Here is a tiny trained network, its code and every weight. The questions are about switching its units off for an input and a target symbol, where a switched-off unit gives its printed mean instead of its output.

import numpy as np


def w(rows, s, z=0):
    codes = np.array(rows[::2]) - 128.0
    scale = np.full(codes.shape[1], s)
    scale[-1] = z or s
    return codes * scale


def softmax(a):
    e = np.exp(a - a.max(-1, keepdims=True))
    return e / e.sum(-1, keepdims=True)


def log_softmax(a):
    a = a - a.max(-1, keepdims=True)
    return a - np.log(np.exp(a).sum(-1, keepdims=True))


def net(x, mask):
    ids = ['αβγδεζθλμξπστψ'.index(c) for c in x.split()]
    T = len(ids)
    res = E[ids] + P[:T]
    u = 0
    for l in range(2):
        r = res
        for j in range(3):
            rows = slice(2 * j, 2 * j + 2)
            q, k, v = (r @ M[l][rows].T for M in (Q, K, V))
            z = softmax(np.where(np.tri(T) > 0, q @ k.T / 2**0.5, -1e9)) @ v
            o = O[l][rows]
            res = res + np.where(mask[u + j], z, o[:, -1]) @ o[:, :-1]
        u += 3
    return log_softmax(res[-1] @ U[:, :-1].T + U[:, -1])


Q, K, V, O = {}, {}, {}, {}
E = w([
[84,164,135,59,95,95,114,89,73],'α',
[159,153,100,65,118,200,77,156,61],'β',
[98,127,130,81,125,88,138,101,96],'γ',
[72,92,119,112,117,7,163,149,88],'δ',
[156,68,84,45,153,124,87,144,174],'ε',
[118,92,193,86,112,148,97,67,70],'ζ',
[118,135,78,103,124,83,174,17,136],'θ',
[195,105,90,105,180,196,126,124,87],'λ',
[134,116,154,123,141,169,188,32,102],'μ',
[194,97,173,164,158,106,65,83,159],'ξ',
[119,119,160,143,90,131,177,72,178],'π',
[191,105,126,116,73,139,152,207,130],'σ',
[127,109,53,112,94,188,39,76,109],'τ',
[70,111,84,180,131,204,147,104,94],'ψ',
],0.017)
P = w([
[102,195,175,45,120,141,144,158,134],'0',
[95,138,156,45,108,135,167,133,113],'1',
[100,105,144,69,100,141,162,123,110],'2',
[118,85,114,100,91,147,162,113,90],'3',
[137,63,101,128,89,155,160,101,84],'4',
[150,32,73,161,91,165,153,92,78],'5',
[162,19,56,186,89,150,160,87,74],'6',
[181,2,38,210,83,166,154,73,59],'7',
],0.0079)
Q[0] = w([
[48,166,128,176,102,58,102,134,133],'L0H1',
[73,8,110,38,84,81,217,17,2],'L0H1',
[120,190,93,157,217,179,23,177,147],'L0H2',
[84,156,172,127,110,63,153,156,168],'L0H2',
[184,212,101,161,145,192,77,181,207],'L0H3',
[126,124,136,160,105,161,169,88,90],'L0H3',
],0.01)
K[0] = w([
[133,130,155,38,119,190,139,71,71],'L0H1',
[162,40,125,255,34,157,134,113,118],'L0H1',
[48,244,129,106,217,161,67,79,79],'L0H2',
[160,189,147,22,99,82,156,164,128],'L0H2',
[103,229,230,57,143,135,116,172,69],'L0H3',
[82,69,93,194,83,179,113,118,38],'L0H3',
],0.008)
V[0] = w([
[72,148,51,155,63,115,154,215,173],'L0H1',
[162,54,181,115,79,111,30,154,186],'L0H1',
[158,119,49,97,78,155,102,148,82],'L0H2',
[149,127,102,150,132,99,148,185,105],'L0H2',
[135,165,86,83,144,161,69,136,203],'L0H3',
[120,117,2,130,88,160,106,39,115],'L0H3',
],0.008)
O[0] = w([
[51,149,2,143,50,117,165,139,166,123],'L0H1',
[135,54,178,96,42,64,78,51,140,110],'L0H1',
[89,84,136,123,124,203,131,90,90,215],'L0H2',
[123,126,192,125,201,139,160,89,113,154],'L0H2',
[165,154,74,88,115,150,58,190,199,38],'L0H3',
[88,74,171,79,170,148,127,230,204,255],'L0H3',
],0.0085,0.0055)
Q[1] = w([
[157,135,66,116,165,175,36,173,111],'L1H1',
[37,11,67,63,31,150,183,35,34],'L1H1',
[55,160,222,129,165,128,176,107,154],'L1H2',
[148,236,106,211,139,106,85,116,171],'L1H2',
[181,122,100,72,148,184,126,165,124],'L1H3',
[39,25,171,2,188,84,232,146,104],'L1H3',
],0.0083)
K[1] = w([
[50,161,105,25,186,73,87,135,36],'L1H1',
[139,2,145,242,61,127,194,190,116],'L1H1',
[79,40,126,230,241,233,101,77,158],'L1H2',
[97,235,174,72,145,139,100,119,171],'L1H2',
[97,117,90,161,99,208,127,196,102],'L1H3',
[144,17,64,217,195,170,131,80,157],'L1H3',
],0.0071)
V[1] = w([
[143,134,84,66,140,157,38,162,35],'L1H1',
[80,56,73,177,213,18,106,178,59],'L1H1',
[214,126,166,62,112,61,164,153,97],'L1H2',
[66,116,158,61,39,17,27,154,128],'L1H2',
[10,124,202,93,98,133,115,180,41],'L1H3',
[253,36,54,106,105,149,73,161,23],'L1H3',
],0.006)
O[1] = w([
[63,166,213,130,156,198,74,55,178,82],'L1H1',
[144,181,59,74,213,132,125,53,193,156],'L1H1',
[167,91,161,109,158,236,202,126,75,161],'L1H2',
[151,120,127,111,118,202,185,90,208,108],'L1H2',
[186,207,147,255,96,118,133,146,206,254],'L1H3',
[159,195,131,49,77,65,36,124,98,171],'L1H3',
],0.009,0.0056)
U = w([
[96,154,92,189,113,107,86,153,134,197],'α',
[126,177,124,140,105,150,100,130,117,139],'β',
[120,94,149,91,125,113,141,91,116,4],'γ',
[145,141,40,88,133,164,114,130,117,168],'δ',
[147,128,160,85,115,86,130,164,203,142],'ε',
[109,180,160,144,114,161,149,130,157,88],'ζ',
[138,172,88,143,128,107,162,60,129,141],'θ',
[137,127,141,147,188,152,113,157,63,134],'λ',
[99,158,122,101,127,83,110,100,99,101],'μ',
[223,120,165,169,146,107,93,82,163,177],'ξ',
[123,146,128,132,123,140,132,127,132,109],'π',
[179,71,60,130,45,155,146,205,76,176],'σ',
[1,73,132,170,57,143,108,34,128,92],'τ',
[86,95,119,102,188,197,154,172,156,118],'ψ',
],0.0073,0.0036)

Each question gives the input, a string of symbols that net reads in full, and the target symbol t.
The units are the heads (2 rows each of Q, K, V and O). Each row of codes is followed by its name. A weight is (code - 128) times the scale printed after its matrix; where a second scale follows, it is the last column's (O and U).
mask holds one flag per head, layer by layer. A switched-off head (its flag False) gives its mean, the last column of its rows in O, instead of its output. The means were averaged over made-up inputs and are rounded, as every weight is.
A unit's drop is (log p(t) with every unit on - log p(t) with that unit switched off) / (log p(t) with every unit on - log p(t) with every unit switched off).
The circuit of an input: a set's keep is (log p(t) with only the set's units on - log p(t) with every unit switched off) / (log p(t) with every unit on - log p(t) with every unit switched off). Starting from all 6 units, units are removed one at a time, each time the one whose removal leaves the highest keep (on an exact tie, the one counted first), for as long as the keep stays at least 0.8.
units of the circuit, in order: the units of the circuit, biggest drop first
unit that matters most: the unit with the biggest drop
which heads matter: for each layer, one digit per head in row order, 1 if its drop is at least 0.15 and else 0, layers parted by /
input θ π δ δ α ψ ζ λ, target ψ: unit that matters most	L0H1
input ε τ ε σ θ δ γ, target ψ: units of the circuit, in order	[L0H3; L1H3; L1H2]
input ζ τ σ α δ, target τ: which heads matter	110 / 100
input σ σ δ π β τ, target δ: units of the circuit, in order	[L1H1; L0H3; L1H3]
input α α ζ, target ξ: which heads matter	100 / 001
input τ β σ α μ μ δ, target λ: units of the circuit, in order	[L0H1; L1H2]
input α α δ σ σ π π θ, target σ: which heads matter	001 / 100
input ψ μ ζ ψ ψ δ, target α: units of the circuit, in order	[L1H2; L0H1]
input σ α θ δ θ β, target δ: which heads matter	000 / 100
input α δ λ δ α α λ, target δ: which heads matter	000 / 101
input σ α α, target τ: which heads matter	101 / 100
input δ α ζ σ ζ θ ζ, target ψ: which heads matter	001 / 001
input δ θ ζ δ ζ θ α α, target ψ: units of the circuit, in order	[L0H3; L1H3]
input μ β ξ δ α, target γ: units of the circuit, in order	[L0H1; L1H3; L1H2]
input π λ δ β ξ γ, target γ: units of the circuit, in order	[L0H1; L1H3]
input θ τ μ π μ, target σ: which heads matter	000 / 100
input α λ δ δ γ, target θ: unit that matters most	L1H1
input δ θ ε α ε σ θ, target τ: which heads matter	110 / 000
input ζ σ δ σ α, target τ: units of the circuit, in order	[L0H1; L0H2]
input θ δ δ δ μ, target λ: units of the circuit, in order	[L0H1; L1H2]
input δ δ π π ζ, target σ: units of the circuit, in order	[L1H1]
input γ π ε λ δ δ ψ α, target α: units of the circuit, in order	[L1H2; L0H3; L0H1]
input τ π π, target ε: units of the circuit, in order	[L0H2; L0H3]
input γ λ δ, target μ: which heads matter	001 / 011
